What each symbol does to the nodes:
from | ! + *
Tas | Ros Nam Mir
Nak | Vol Biz Los
Bev | Moz Zel Mem
Vil | Led Boz Tos
Fom | Vas Moz Nop
Fad | Mez Ras Vob
Mez | Vob Teb Reg
Beb | Zut Pes Vog
Moz | Mem Beb Maf
Zor | Zap Tel Zab
Tep | Vil Los Led
Til | Tep Vol Vil
Boz | Bem Nop Tav
Sev | Nam Zab Lol
Rik | Pes Mul Muz
Kaz | Sev Zap Nam
Pof | Tel Reg Pid
Biz | Fom Bev Vas
Tos | Nak Tav Vol
Muz | Rur Ros Nor
Vol | Los Fom Boz
Ker | Zel Bov Beb
Fiv | Zor Pof Zap
Tus | Suf Kul Bev
Vog | Nup Rur Bov
Nup | Bov Nor Rik
Kul | Ker Nup Zel
Zel | Beb Rik Zut
Los | Boz Vas Bem
Bov | Rik Kap Pes
Pid | Fad Gir Mez
Kod | Fov Tos Til
Zap | Zab Pid Gim
Pas | Pof Vob Tel
Maf | Kul Vog Ker
Vas | Nop Mem Tus
Ras | Teb Vil Kod
Gim | Pas Mez Pof
Lol | Fiv Pas Zor
Tel | Pid Ves Fad
Ros | Mir Lol Sur
Nam | Lol Gim Fiv
Suf | Bev Ker Moz
Pes | Muz Tas Rur
Reg | Ves Fov Gir
Led | Tos Bem Nak
Fov | Til Nak Tep
Ves | Gir Til Ras
Nop | Tus Maf Suf
Zab | Gim Fad Pas
Tav | Biz Suf Fom
Rur | Nor Mir Kap
Teb | Kod Led Fov
Vob | Reg Kod Ves
Mem | Maf Zut Kul
Kap | Mul Kaz Tas
Bem | Tav Tus Biz
Sur | Kaz Zor Sev
Nor | Kap Sur Mul
Mir | Sur Fiv Kaz
Zut | Vog Muz Nup
Gir | Ras Tep Teb
Mul | Tas Sev Ros

In the rows, zero is written as 50.

The rows follow the links: the fewer symbols apart two nodes are, the more alike their rows tend to be.

Each row is also shifted at random along 3 hidden directions that mean nothing.

Each row, then its node:
50 57 78 78 51 52 86 41 48 44 73 44 48 98 52 43 38 71 44 18 52 55 38 84 53 66 45 74 | Maf
28 41 53 66 51 50 75 46 48 48 66 50 33 64 54 32 31 60 45 45 61 41 43 55 56 46 50 66 | Zel
14 46 35 34 67 38 30 59 59 32 30 54 57 28 42 62 51 33 55 47 40 40 53 37 54 36 56 36 | Fad
66 63 55 46 53 48 31 52 59 44 37 51 72 54 47 70 71 44 53 35 34 60 55 58 43 59 48 39 | Mez
31 69 63 43 64 56 28 49 65 41 48 47 70 53 41 71 67 42 50 43 24 65 64 53 36 67 51 37 | Vob
16 37 38 57 43 46 46 56 72 31 39 55 32 34 61 46 38 45 48 54 53 28 61 61 45 39 54 49 | Mir
42 33 36 50 41 52 64 48 40 63 57 51 25 36 57 28 31 53 49 74 71 39 46 33 56 34 51 56 | Beb
66 51 51 39 70 29 55 51 25 43 49 50 65 53 41 52 45 47 58 33 46 39 29 39 74 34 55 59 | Led
71 52 44 27 59 49 49 48 21 68 53 45 57 40 35 49 50 47 54 68 56 59 38 19 63 44 51 49 | Los
12 56 56 64 59 47 36 54 76 36 46 61 58 54 62 54 61 42 52 24 28 51 68 54 39 51 53 42 | Zab
51 44 51 48 54 46 74 46 35 46 60 41 38 61 38 43 29 58 47 53 67 39 31 58 67 46 49 65 | Bev
54 57 44 19 59 46 25 53 45 44 40 46 60 21 37 65 54 35 53 72 38 46 55 33 51 44 57 38 | Gir
48 45 47 60 38 45 38 56 69 39 42 60 45 37 70 48 53 45 49 46 44 37 65 59 41 43 54 47 | Nam
36 41 46 47 48 58 63 45 39 61 65 45 28 41 49 32 28 55 46 77 65 42 48 38 55 45 52 59 | Kul
39 33 34 52 34 62 55 46 49 71 53 53 26 34 60 30 40 52 48 80 69 52 55 30 45 43 48 46 | Nup
60 62 65 49 59 60 64 41 35 63 64 39 60 78 32 55 53 61 46 44 51 73 38 53 53 69 43 55 | Biz
70 45 41 33 67 27 56 53 20 45 44 49 60 45 40 49 41 44 59 41 56 36 26 31 79 25 55 58 | Tos
47 55 54 41 74 26 48 57 46 19 40 49 68 55 39 66 46 43 55 21 37 34 36 63 67 39 57 56 | Ras
70 63 56 28 63 43 38 49 34 50 55 46 66 37 42 58 53 42 56 58 37 50 47 34 58 45 56 49 | Til
24 39 38 50 39 67 55 46 51 71 61 51 23 35 57 29 38 51 46 84 64 52 59 26 43 47 49 48 | Vog
34 47 44 33 78 31 56 52 26 41 51 48 56 46 35 48 35 43 56 43 51 37 31 26 77 29 56 55 | Nak
31 20 17 51 35 43 58 55 57 47 31 56 23 31 57 37 34 48 49 67 76 31 44 47 54 30 50 46 | Rur
65 55 55 40 46 62 62 43 33 64 64 38 43 53 35 46 41 59 45 75 62 60 43 48 52 59 47 57 | Suf

Complete each set of four: the symbols that take the first to the second take the third to the fourth, perhaps in another order.
Answers are names.
76 50 53 44 38 62 62 42 32 70 66 40 36 46 47 37 39 59 47 81 65 53 46 44 51 55 47 60
: 62 39 49 75 33 53 71 48 52 61 53 55 39 69 64 34 48 63 46 37 66 53 44 63 49 52 43 57
:: 58 57 54 36 60 58 55 45 29 68 61 42 59 58 30 52 52 53 50 59 54 69 40 32 56 59 47 50
: Bev

77 28 31 66 26 32 62 58 60 34 25 57 39 49 66 46 45 55 50 35 71 26 38 83 55 35 47 56
: 72 44 47 61 34 42 37 56 63 45 37 61 52 40 74 50 62 46 53 38 43 42 61 58 42 42 52 46
:: 13 29 34 67 43 45 64 55 69 37 37 55 29 54 56 43 37 53 46 41 64 34 48 66 50 43 49 50
: Sev

76 66 63 39 62 39 41 52 39 40 50 46 73 54 43 63 57 47 54 36 35 50 44 55 58 52 53 55
: 37 53 49 34 64 57 58 45 32 61 59 38 51 54 27 50 42 52 48 66 57 61 40 32 59 55 48 50
:: 21 33 42 64 49 46 74 49 49 49 58 53 28 57 57 29 29 57 48 46 66 35 43 50 60 38 50 62
: Mir

72 55 49 45 53 40 34 56 53 39 30 53 71 49 48 69 68 43 56 31 40 54 48 60 51 51 50 41
: 62 62 61 53 65 32 49 54 54 23 38 50 77 71 42 71 60 49 55 9 34 46 40 77 58 54 51 53
:: 45 61 64 44 55 68 62 40 41 62 71 37 46 65 32 50 42 59 43 67 54 67 47 50 47 70 46 57
: Moz

65 50 48 37 62 43 59 47 24 59 52 46 60 55 34 51 47 51 54 50 58 56 31 33 68 45 48 53
: 97 56 50 34 43 59 56 44 23 76 55 40 57 56 34 52 57 58 50 68 63 70 36 39 56 60 42 51
:: 15 33 34 60 40 56 58 51 65 52 44 54 28 46 55 39 41 52 46 60 66 45 54 50 45 45 48 47
: Kap

42 45 54 56 47 55 69 44 41 56 67 45 33 55 49 35 31 58 46 61 62 43 45 50 55 49 49 63
: 36 40 50 63 41 58 68 46 49 60 63 52 32 57 59 32 38 58 45 56 63 49 50 46 48 49 47 58
:: 86 41 38 34 47 45 66 49 21 60 46 41 48 49 33 48 40 56 51 65 75 48 25 46 69 42 47 58
: Bev

27 57 55 39 69 59 61 44 37 56 63 38 53 64 25 52 41 54 48 57 52 62 39 40 57 60 48 53
: 48 43 39 33 57 49 65 48 29 54 53 39 41 46 30 45 30 54 48 70 69 43 31 40 67 43 51 57
:: 74 35 40 72 25 52 66 49 55 62 43 56 39 63 64 40 55 61 47 43 71 53 44 66 47 52 40 52
: Nor

58 55 47 42 59 37 37 56 55 32 31 53 69 50 44 69 63 42 55 31 39 48 46 59 53 47 53 44
: 38 75 79 47 76 53 46 44 44 49 72 46 71 69 40 58 56 50 50 32 24 66 53 44 49 66 53 54
:: 29 50 57 76 37 61 56 49 80 43 51 52 42 70 61 51 54 59 44 36 49 54 62 81 31 68 44 50
: Zor

49 24 21 53 30 40 53 58 60 42 26 55 27 28 61 42 39 48 51 65 73 26 46 58 53 30 51 47
: 47 51 55 67 30 64 45 48 76 48 48 52 41 51 64 51 57 55 44 53 47 54 69 72 27 65 47 45
:: 92 39 31 43 13 57 29 54 57 63 35 55 36 9 70 46 58 44 50 90 60 43 67 46 33 42 50 38
: Sev

41 49 52 65 45 43 39 55 70 37 43 61 52 48 71 49 58 45 52 30 36 41 65 60 42 46 54 46
: 68 63 52 40 49 54 25 53 58 52 39 51 70 44 46 69 74 42 53 51 33 66 61 49 38 61 48 33
:: 47 67 68 49 71 51 58 44 35 54 64 45 69 76 37 55 53 54 52 29 39 67 41 43 58 61 48 57
: Suf

20 54 55 38 64 60 64 44 39 54 66 36 42 57 26 48 34 53 45 67 56 56 43 42 55 59 49 55
: -2 52 56 58 46 82 52 41 62 73 75 47 25 47 54 33 43 54 42 82 48 67 75 29 29 66 48 46
:: 31 46 39 47 45 49 26 56 66 47 41 61 45 22 67 49 54 36 53 59 38 42 70 35 39 38 56 38
: Ves

47 50 46 31 73 32 49 52 26 44 51 49 59 39 38 51 41 42 57 47 47 40 35 27 73 30 58 54
: 81 55 53 39 54 53 60 45 26 67 55 40 59 64 34 52 54 57 50 53 59 67 32 42 60 56 46 53
:: 65 58 51 26 66 41 40 50 29 49 53 47 62 34 41 54 49 41 56 58 39 45 45 27 62 39 57 50
: Boz

30 30 39 68 43 47 73 50 51 52 50 56 30 58 60 30 34 57 47 42 69 40 41 53 57 41 49 59
: 73 47 48 62 23 55 41 52 67 50 42 54 44 40 70 49 59 51 48 56 51 47 65 69 34 53 49 45
:: -27 49 44 52 73 42 33 57 77 28 44 60 49 38 53 53 48 34 52 35 29 39 68 37 45 40 59 38
: Teb

